Below is a small trained network, with its code and all its weights. Each question gives an input and a class and asks what happens when units are switched off, that is, made to give their printed mean instead of their output.

import numpy as np


def w(rows, s, z=0):
    codes = np.array(rows[::2]) - 128.0
    scale = np.full(codes.shape[1], s)
    scale[-1] = z or s
    return codes * scale


def norm(h):
    return h / np.sqrt((h * h).mean(-1, keepdims=True) + 1e-5)


def f(y):
    return np.maximum(y, 0)


def log_softmax(a):
    a = a - a.max(-1, keepdims=True)
    return a - np.log(np.exp(a).sum(-1, keepdims=True))


def net(x, mask):
    res = np.array(x, float).reshape(1, 2) / 4 @ E
    u = 0
    for l in range(2):
        y = f(norm(res) @ A[l][:, :-1].T + A[l][:, -1])
        res = res + np.where(mask[u : u + 7], y, B[l][:, -1]) @ B[l][:, :-1]
        u += 7
    return log_softmax(norm(res)[-1] @ U[:, :-1].T + U[:, -1])


A, B = {}, {}
E = w([
[89,112,7],'x0',
[165,78,139],'x1',
],0.012)
A[0] = w([
[141,163,105,4],'L0N1',
[156,205,156,177],'L0N2',
[193,2,161,1],'L0N3',
[95,216,88,132],'L0N4',
[121,91,227,72],'L0N5',
[222,56,97,39],'L0N6',
[106,131,92,151],'L0N7',
],0.0099,0.0046)
B[0] = w([
[143,139,145,128],'L0N1',
[117,112,55,248],'L0N2',
[249,177,105,214],'L0N3',
[203,147,130,243],'L0N4',
[142,56,100,254],'L0N5',
[238,255,43,192],'L0N6',
[170,66,109,215],'L0N7',
],0.0095,0.0039)
A[1] = w([
[135,140,157,135],'L1N1',
[191,129,115,142],'L1N2',
[139,145,192,179],'L1N3',
[107,255,137,130],'L1N4',
[129,141,196,254],'L1N5',
[126,123,149,63],'L1N6',
[134,79,141,101],'L1N7',
],0.027,0.0063)
B[1] = w([
[153,199,41,152],'L1N1',
[107,128,191,247],'L1N2',
[92,156,71,185],'L1N3',
[246,185,174,178],'L1N4',
[79,131,9,194],'L1N5',
[89,104,150,133],'L1N6',
[168,107,152,156],'L1N7',
],0.014,0.013)
U = w([
[79,130,27,253],'0',
[251,212,135,184],'1',
[183,82,251,187],'2',
[65,119,171,2],'3',
[45,94,179,2],'4',
[36,104,174,4],'5',
],0.016,0.0098)

Each question gives the input, the list of numbers given to net, and the class t.
The units are the neurons (one row each of A and B). Each row of codes is followed by its name. A weight is (code - 128) times the scale printed after its matrix; where a second scale follows, it is the last column's (A, B and U).
mask holds one flag per neuron, layer by layer. A switched-off neuron (its flag False) gives its mean, the last column of its row in B, instead of its output. The means were averaged over made-up inputs and are rounded, as every weight is.
A unit's drop is (log p(t) with every unit on - log p(t) with that unit switched off) / (log p(t) with every unit on - log p(t) with every unit switched off).
The circuit of an input: a set's keep is (log p(t) with only the set's units on - log p(t) with every unit switched off) / (log p(t) with every unit on - log p(t) with every unit switched off). Starting from the 12 units with the biggest drops (on a tie, the unit counted first), units are removed one at a time, each time the one whose removal leaves the highest keep (on an exact tie, the one counted first), for as long as the keep stays at least 0.8.
circuit, biggest first: the units of the circuit, biggest drop first
unit that matters most: the unit with the biggest drop
top k neurons: the k neurons with the biggest drops, biggest first
top k neurons in layer l: the k neurons of layer l with the biggest drops, biggest first
drop when u is switched off: that unit's drop, to one decimal
input [6,-8], class 1: circuit, biggest first : (L1N5 L1N4)
input [-7,3], class 0: unit that matters most : L1N5
input [6,-7], class 1: circuit, biggest first : (L0N5 L1N4)
input [-2,3], class 2: circuit, biggest first : (L1N2 L1N4)
input [3,2], class 2: top 4 neurons in layer 1 : (L1N3 L1N5 L1N1 L1N4)
input [3,-4], class 1: top 2 neurons : (L0N4 L1N5)
input [5,-7], class 1: top 2 neurons : (L0N5 L1N5)
input [4,8], class 1: top 2 neurons : (L0N6 L1N5)
input [-8,-8], class 0: top 3 neurons : (L1N5 L0N6 L1N3)
input [5,7], class 1: top 2 neurons : (L1N5 L0N6)
input [-1,-2], class 2: top 2 neurons in layer 1 : (L1N5 L1N3)
input [-7,-6], class 0: top 2 neurons : (L1N5 L0N6)
input [-6,4], class 0: drop when L1N5 is switched off : 0.5
input [4,-7], class 1: unit that matters most : L0N5
input [-2,-1], class 2: drop when L1N5 is switched off : 0.5
input [2,-1], class 2: drop when L1N5 is switched off : 0.9
input [3,-5], class 1: top 2 neurons in layer 0 : (L0N5 L0N4)
